Here is a tiny trained network, its code and every weight. The questions are about switching its units off for an input and a class, where a switched-off unit gives its printed mean instead of its output.

import numpy as np


def w(rows, s, z=0):
    codes = np.array(rows[::2]) - 128.0
    scale = np.full(codes.shape[1], s)
    scale[-1] = z or s
    return codes * scale


def f(y):
    return np.maximum(y, 0)


def log_softmax(a):
    a = a - a.max(-1, keepdims=True)
    return a - np.log(np.exp(a).sum(-1, keepdims=True))


def net(x, mask):
    res = np.array(x, float).reshape(1, 6) / 4 @ E
    y = f(res @ A[0][:, :-1].T + A[0][:, -1])
    res = res + np.where(mask, y, B[0][:, -1]) @ B[0][:, :-1]
    return log_softmax(res[-1] @ U[:, :-1].T + U[:, -1])


A, B = {}, {}
E = w([
[40,201,149,188,219,9,48,187,181],'x0',
[35,87,55,39,71,91,66,149,46],'x1',
[65,218,37,105,168,151,255,138,128],'x2',
[129,127,127,126,129,125,129,127,127],'x3',
[35,163,215,212,105,152,153,68,22],'x4',
[81,24,48,190,99,59,176,8,196],'x5',
],0.0073)
A[0] = w([
[189,97,55,74,135,150,100,173,193,98],'neuron 1',
[138,47,172,141,109,90,92,82,136,108],'neuron 2',
[141,53,73,120,49,181,175,2,147,99],'neuron 3',
[150,85,123,67,58,200,189,85,80,52],'neuron 4',
[58,123,101,188,175,34,98,129,170,139],'neuron 5',
[54,107,157,207,78,148,173,93,90,109],'neuron 6',
[83,97,92,157,162,20,124,44,175,146],'neuron 7',
[203,185,161,195,153,157,152,110,221,156],'neuron 8',
[92,159,175,149,110,150,127,150,53,150],'neuron 9',
[209,126,158,157,172,122,188,112,186,230],'neuron 10',
[53,122,110,59,113,107,80,179,94,165],'neuron 11',
[71,60,48,79,67,76,102,113,117,72],'neuron 12',
[111,220,121,93,130,140,206,194,98,105],'neuron 13',
[151,90,134,195,136,115,187,45,188,137],'neuron 14',
[177,181,194,50,174,182,98,241,126,157],'neuron 15',
[149,55,51,103,123,102,137,143,214,142],'neuron 16',
[88,209,163,145,172,73,70,176,145,114],'neuron 17',
[187,153,145,59,112,214,130,111,74,133],'neuron 18',
[188,100,223,112,97,118,57,185,102,117],'neuron 19',
[150,62,198,131,57,110,53,98,161,77],'neuron 20',
[71,145,66,39,63,108,82,118,69,104],'neuron 21',
[72,96,180,188,116,132,148,26,38,96],'neuron 22',
[78,155,61,86,143,136,224,91,162,129],'neuron 23',
[190,74,55,83,170,84,113,156,151,53],'neuron 24',
[88,97,56,78,96,108,66,115,96,123],'neuron 25',
[191,88,133,109,68,192,191,97,105,2],'neuron 26',
],0.0085,0.0021)
B[0] = w([
[34,151,230,57,84,34,173,187,140,205],'neuron 1',
[90,73,51,167,181,164,205,157,197,186],'neuron 2',
[191,181,39,13,226,165,33,90,122,228],'neuron 3',
[150,230,150,98,168,152,71,131,222,211],'neuron 4',
[189,206,138,96,178,108,26,128,192,217],'neuron 5',
[74,118,178,23,80,56,175,229,113,193],'neuron 6',
[190,95,30,72,246,145,48,133,57,212],'neuron 7',
[169,171,211,205,22,140,143,66,75,212],'neuron 8',
[102,88,152,68,110,63,163,184,73,185],'neuron 9',
[133,154,172,193,48,128,164,41,95,202],'neuron 10',
[176,168,157,207,69,145,122,42,118,197],'neuron 11',
[179,114,162,221,45,182,158,49,61,202],'neuron 12',
[85,14,29,180,172,197,179,169,194,206],'neuron 13',
[139,47,111,189,109,150,119,57,7,196],'neuron 14',
[126,18,93,94,145,98,132,109,4,249],'neuron 15',
[29,75,205,60,135,59,146,205,58,204],'neuron 16',
[147,227,126,68,216,137,42,63,169,225],'neuron 17',
[196,168,96,53,231,138,51,56,108,202],'neuron 18',
[90,30,61,197,194,239,159,201,199,210],'neuron 19',
[73,126,71,218,184,180,199,183,253,200],'neuron 20',
[158,150,169,219,51,167,145,74,136,202],'neuron 21',
[54,89,226,32,88,43,164,204,129,207],'neuron 22',
[51,61,74,230,181,208,187,209,232,205],'neuron 23',
[70,126,211,72,81,5,172,198,128,191],'neuron 24',
[153,160,154,224,63,159,125,69,100,190],'neuron 25',
[129,222,155,88,148,130,88,124,213,197],'neuron 26',
],0.0064,0.012)
U = w([
[181,249,122,60,206,121,21,99,208,42],'0',
[51,104,234,43,70,18,194,220,127,71],'1',
[70,53,29,235,176,211,212,196,254,33],'2',
[175,52,62,90,176,132,80,94,50,208],'3',
[192,178,213,247,16,151,169,26,108,2],'4',
],0.0092,0.0044)

Each question gives the input, the list of numbers given to net, and the class t.
The units are the neurons (one row each of A and B). Each row of codes is followed by its name. A weight is (code - 128) times the scale printed after its matrix; where a second scale follows, it is the last column's (A, B and U).
mask holds one flag per neuron, in row order. A switched-off neuron (its flag False) gives its mean, the last column of its row in B, instead of its output. The means were averaged over made-up inputs and are rounded, as every weight is.
A unit's drop is (log p(t) with every unit on - log p(t) with that unit switched off) / (log p(t) with every unit on - log p(t) with every unit switched off).
The circuit of an input: a set's keep is (log p(t) with only the set's units on - log p(t) with every unit switched off) / (log p(t) with every unit on - log p(t) with every unit switched off). Starting from the 12 units with the biggest drops (on a tie, the unit counted first), units are removed one at a time, each time the one whose removal leaves the highest keep (on an exact tie, the one counted first), for as long as the keep stays at least 0.8.
circuit, biggest first: the units of the circuit, biggest drop first
most important unit: the unit with the biggest drop
top k neurons: the k neurons with the biggest drops, biggest first
drop of u: that unit's drop, to one decimal
input [-8,5,-7,4,0,2], class 0: circuit, biggest first	neuron 4
input [7,-6,-5,-3,-8,-5], class 1: top 2 neurons	neuron 1; neuron 15
input [-6,1,0,8,-7,-7], class 1: top 4 neurons	neuron 1; neuron 24; neuron 3; neuron 15
input [6,-7,6,6,-4,-5], class 4: top 2 neurons	neuron 8; neuron 10
input [-7,-7,-3,2,-6,5], class 0: top 3 neurons	neuron 3; neuron 26; neuron 4
input [-1,7,6,-2,4,-3], class 4: top 2 neurons	neuron 21; neuron 11
input [-2,-5,3,3,5,7], class 3: top 4 neurons	neuron 3; neuron 14; neuron 7; neuron 1
input [-5,7,6,4,6,-5], class 4: top 3 neurons	neuron 21; neuron 11; neuron 19
input [3,2,-8,2,8,5], class 1: top 2 neurons	neuron 22; neuron 6
input [-4,0,-4,7,-5,3], class 1: top 2 neurons	neuron 16; neuron 1
input [-5,-6,-2,6,-4,2], class 4: top 3 neurons	neuron 10; neuron 8; neuron 14
input [0,-3,-5,8,0,-6], class 3: top 3 neurons	neuron 15; neuron 23; neuron 13
input [-8,7,-8,-7,8,1], class 0: top 3 neurons	neuron 3; neuron 4; neuron 18
input [8,3,-3,7,7,-1], class 0: most important unit	neuron 17
input [-6,-8,1,-5,-1,-1], class 4: drop of neuron 8	2.0
input [-5,-5,-6,5,3,6], class 2: drop of neuron 2	2.9
input [-3,0,7,-4,-4,-7], class 2: drop of neuron 17	0.1
